Below is a small trained network, with its code and all its weights. Each question gives an input and a target symbol and asks what happens when units are switched off, that is, made to give their printed mean instead of their output.

import numpy as np


def w(rows, s, z=0):
    codes = np.array(rows[::2]) - 128.0
    scale = np.full(codes.shape[1], s)
    scale[-1] = z or s
    return codes * scale


def norm(h):
    return h / np.sqrt((h * h).mean(-1, keepdims=True) + 1e-5)


def f(y):
    return y / 2 * (1 + np.tanh(0.7978845608 * (y + 0.044715 * y**3)))


def softmax(a):
    e = np.exp(a - a.max(-1, keepdims=True))
    return e / e.sum(-1, keepdims=True)


def log_softmax(a):
    a = a - a.max(-1, keepdims=True)
    return a - np.log(np.exp(a).sum(-1, keepdims=True))


def net(x, mask):
    ids = ['αδεμστ'.index(c) for c in x.split()]
    T = len(ids)
    res = E[ids] + P[:T]
    u = 0
    for l in range(2):
        r = norm(res)
        for j in range(2):
            rows = slice(4 * j, 4 * j + 4)
            q, k, v = (r @ M[l][rows].T for M in (Q, K, V))
            z = softmax(np.where(np.tri(T) > 0, q @ k.T / 4**0.5, -1e9)) @ v
            o = O[l][rows]
            res = res + np.where(mask[u + j], z, o[:, -1]) @ o[:, :-1]
        u += 2
        y = f(norm(res) @ A[l][:, :-1].T + A[l][:, -1])
        res = res + np.where(mask[u : u + 8], y, B[l][:, -1]) @ B[l][:, :-1]
        u += 8
    return log_softmax(norm(res)[-1] @ U[:, :-1].T + U[:, -1])


Q, K, V, O, A, B = {}, {}, {}, {}, {}, {}
E = w([
[90,124,251,43,124,50,119],'α',
[176,81,168,40,84,84,144],'δ',
[200,114,135,185,98,228,129],'ε',
[119,64,165,124,152,205,58],'μ',
[35,118,104,177,39,55,97],'σ',
[44,105,143,68,146,53,41],'τ',
],0.015)
P = w([
[171,171,165,68,142,158,148],'0',
[237,116,154,104,80,179,103],'1',
[77,208,129,69,58,116,89],'2',
[164,142,107,81,166,142,161],'3',
[168,116,164,155,91,171,89],'4',
[128,226,78,123,164,61,46],'5',
[125,103,128,99,107,174,180],'6',
[159,85,168,154,65,121,99],'7',
[60,168,115,156,111,79,89],'8',
[109,71,113,131,125,156,194],'9',
[169,97,174,167,93,98,109],'10',
[67,181,131,137,102,67,108],'11',
[145,99,99,96,124,122,224],'12',
[135,88,225,163,4,134,87],'13',
],0.012)
Q[0] = w([
[171,12,151,9,79,135,35],'0.h1',
[88,174,111,200,43,132,97],'0.h1',
[239,102,164,149,93,101,105],'0.h1',
[106,204,107,148,193,250,120],'0.h1',
[78,206,105,169,157,120,235],'0.h2',
[125,175,193,80,23,135,71],'0.h2',
[190,57,254,54,155,73,53],'0.h2',
[112,31,220,65,127,110,142],'0.h2',
],0.008)
K[0] = w([
[53,2,86,98,118,129,173],'0.h1',
[153,160,102,150,89,152,113],'0.h1',
[174,92,162,131,37,129,210],'0.h1',
[95,186,146,207,139,143,77],'0.h1',
[167,194,123,161,131,116,89],'0.h2',
[118,42,167,153,144,83,64],'0.h2',
[52,23,97,144,152,144,127],'0.h2',
[139,82,147,93,137,79,187],'0.h2',
],0.0084)
V[0] = w([
[81,115,63,162,109,179,235],'0.h1',
[47,93,106,136,226,40,170],'0.h1',
[147,123,115,147,116,84,226],'0.h1',
[131,143,154,99,168,163,142],'0.h1',
[113,253,145,55,108,112,255],'0.h2',
[87,90,157,143,228,177,184],'0.h2',
[178,88,110,120,155,217,133],'0.h2',
[50,91,89,166,157,107,138],'0.h2',
],0.006)
O[0] = w([
[228,167,188,119,90,103,179,3],'0.h1',
[156,87,149,111,95,81,253,28],'0.h1',
[163,83,67,141,59,142,105,132],'0.h1',
[28,62,92,186,115,116,121,149],'0.h1',
[214,139,77,174,204,52,146,137],'0.h2',
[25,44,150,73,111,97,163,61],'0.h2',
[129,33,174,122,99,161,90,98],'0.h2',
[64,159,81,130,74,126,81,42],'0.h2',
],0.0067,0.0048)
A[0] = w([
[126,111,154,87,206,122,254,200],'0.n1',
[24,237,113,38,63,169,131,254],'0.n2',
[74,84,135,244,105,22,122,167],'0.n3',
[21,160,68,38,195,135,181,95],'0.n4',
[193,126,161,122,193,116,173,8],'0.n5',
[115,89,175,111,131,87,71,98],'0.n6',
[125,200,196,111,156,79,72,102],'0.n7',
[210,77,34,76,143,133,240,40],'0.n8',
],0.008,0.0037)
B[0] = w([
[156,33,135,95,148,107,33,185],'0.n1',
[162,147,92,167,208,126,60,254],'0.n2',
[144,182,90,98,85,143,118,179],'0.n3',
[197,127,34,45,115,249,102,175],'0.n4',
[74,81,78,164,123,119,84,134],'0.n5',
[144,155,233,97,145,42,139,226],'0.n6',
[197,123,115,92,113,81,198,221],'0.n7',
[170,133,188,138,66,181,168,175],'0.n8',
],0.011,0.0058)
Q[1] = w([
[53,68,61,153,64,122,92],'1.h1',
[61,94,87,68,207,250,57],'1.h1',
[84,192,30,196,224,68,110],'1.h1',
[150,188,178,191,67,69,194],'1.h1',
[245,217,178,213,174,72,111],'1.h2',
[123,176,234,152,91,99,42],'1.h2',
[179,159,2,67,171,225,142],'1.h2',
[39,130,97,223,127,135,94],'1.h2',
],0.0067)
K[1] = w([
[106,188,200,85,161,117,25],'1.h1',
[159,136,117,46,223,171,14],'1.h1',
[97,133,110,247,149,177,49],'1.h1',
[182,170,153,245,2,125,158],'1.h1',
[109,179,26,109,16,155,159],'1.h2',
[138,167,82,123,9,62,163],'1.h2',
[197,99,177,205,169,190,191],'1.h2',
[92,177,103,237,128,108,56],'1.h2',
],0.0071)
V[1] = w([
[153,100,87,180,121,180,185],'1.h1',
[70,181,120,75,176,222,122],'1.h1',
[187,125,182,60,237,184,228],'1.h1',
[64,76,56,200,55,244,110],'1.h1',
[239,75,186,168,217,159,140],'1.h2',
[96,122,129,162,145,62,29],'1.h2',
[68,87,120,102,225,136,212],'1.h2',
[105,215,3,123,85,56,103],'1.h2',
],0.0064)
O[1] = w([
[146,93,169,86,100,199,175,62],'1.h1',
[185,91,103,171,126,107,164,96],'1.h1',
[93,57,255,228,99,113,134,177],'1.h1',
[212,118,170,69,161,189,69,2],'1.h1',
[110,137,221,158,200,123,175,211],'1.h2',
[55,180,120,107,125,100,46,168],'1.h2',
[163,140,158,178,169,197,253,57],'1.h2',
[71,135,178,59,114,164,57,93],'1.h2',
],0.0072,0.0081)
A[1] = w([
[235,147,215,155,113,130,219,138],'1.n1',
[64,45,118,125,178,215,106,64],'1.n2',
[133,127,160,148,157,254,205,68],'1.n3',
[160,65,129,152,25,242,112,94],'1.n4',
[134,58,204,131,99,136,118,124],'1.n5',
[208,106,152,127,162,235,204,34],'1.n6',
[253,251,53,76,146,95,157,151],'1.n7',
[148,138,131,183,112,204,218,3],'1.n8',
],0.009,0.0047)
B[1] = w([
[186,172,121,171,2,106,91,224],'1.n1',
[67,135,155,38,120,237,228,138],'1.n2',
[65,66,67,71,117,72,221,132],'1.n3',
[92,129,66,191,222,85,115,165],'1.n4',
[80,231,145,93,100,210,30,254],'1.n5',
[49,152,100,134,168,42,212,133],'1.n6',
[63,129,123,201,40,236,189,253],'1.n7',
[150,86,81,70,139,44,216,125],'1.n8',
],0.0089,0.0048)
U = w([
[114,62,160,106,247,60,84,53],'α',
[208,106,223,156,26,188,104,218],'δ',
[37,104,177,172,86,40,254,250],'ε',
[3,82,228,103,132,205,190,178],'μ',
[76,179,67,198,150,141,133,167],'σ',
[158,128,43,34,93,193,92,92],'τ',
],0.0075,0.0011)

Each question gives the input, a string of symbols that net reads in full, and the target symbol t.
The units are the heads (4 rows each of Q, K, V and O) and the neurons (one row each of A and B). Each row of codes is followed by its name. A weight is (code - 128) times the scale printed after its matrix; where a second scale follows, it is the last column's (O, A, B and U).
mask holds one flag per unit, layer by layer, with each layer's heads first. A switched-off unit (its flag False) gives its mean, the last column of its rows in O or B, instead of its output. The means were averaged over made-up inputs and are rounded, as every weight is.
A unit's drop is (log p(t) with every unit on - log p(t) with that unit switched off) / (log p(t) with every unit on - log p(t) with every unit switched off).
The circuit of an input: a set's keep is (log p(t) with only the set's units on - log p(t) with every unit switched off) / (log p(t) with every unit on - log p(t) with every unit switched off). Starting from the 12 units with the biggest drops (on a tie, the unit counted first), units are removed one at a time, each time the one whose removal leaves the highest keep (on an exact tie, the one counted first), for as long as the keep stays at least 0.8.
units of the circuit, in order: the units of the circuit, biggest drop first
unit that matters most: the unit with the biggest drop
top k neurons: the k neurons with the biggest drops, biggest first
top k neurons in layer l: the k neurons of layer l with the biggest drops, biggest first
which heads matter: for each layer, one digit per head in row order, 1 if its drop is at least 0.15 and else 0, layers parted by /
input α δ δ τ δ μ α ε, target σ: units of the circuit, in order : 1.n4
input δ ε δ μ δ, target μ: units of the circuit, in order : 0.h2, 1.n1
input δ μ ε μ δ, target μ: which heads matter : 11 / 00
input α μ μ, target α: which heads matter : 00 / 10
input α δ δ, target ε: units of the circuit, in order : 1.n5, 1.h1
input δ δ δ δ α, target ε: units of the circuit, in order : 0.n7, 1.h1
input σ δ δ α δ τ τ α δ, target σ: top 3 neurons in layer 0 : 0.n2, 0.n4, 0.n1
input δ μ δ δ δ ε σ σ ε, target τ: units of the circuit, in order : 1.h2, 1.h1
input α δ δ δ τ μ δ δ α α ε, target σ: units of the circuit, in order : 0.n6, 1.n4
input ε δ α, target δ: top 2 neurons : 0.n7, 0.n2
input α δ μ δ τ α α δ δ σ δ μ, target τ: which heads matter : 00 / 01
input ε δ ε δ δ α δ τ δ τ α α, target σ: which heads matter : 01 / 00
input μ δ μ τ σ μ σ α ε δ σ α, target τ: which heads matter : 00 / 11
input σ δ α α α τ τ τ α α τ, target ε: unit that matters most : 0.h1
input δ μ δ δ δ δ τ, target τ: which heads matter : 10 / 00
input τ σ μ α τ μ μ δ δ, target α: which heads matter : 11 / 00
input τ δ α α α α μ δ δ, target α: top 2 neurons : 0.n2, 1.n7
input δ δ μ ε τ δ σ δ τ δ ε α, target δ: which heads matter : 10 / 10
input δ α μ α δ α δ δ δ, target ε: top 2 neurons in layer 0 : 0.n1, 0.n4
input δ δ τ σ δ ε δ α τ ε σ δ, target τ: unit that matters most : 1.h2
input τ ε α, target σ: top 4 neurons : 0.n2, 1.n7, 0.n4, 0.n8
input δ α δ δ δ μ α α ε σ δ δ, target τ: units of the circuit, in order : 1.h1, 0.n1
input τ μ δ δ α α, target ε: which heads matter : 00 / 00
input μ α ε δ δ ε δ δ τ δ α δ μ, target μ: top 3 neurons in layer 0 : 0.n7, 0.n2, 0.n6
input δ α α ε σ μ ε τ δ α τ δ, target σ: top 4 neurons : 0.n2, 1.n7, 0.n8, 1.n1
input δ δ α σ α δ δ μ α δ α α μ, target μ: top 2 neurons : 0.n7, 1.n2
input τ τ τ α α μ δ σ, target τ: unit that matters most : 1.h2
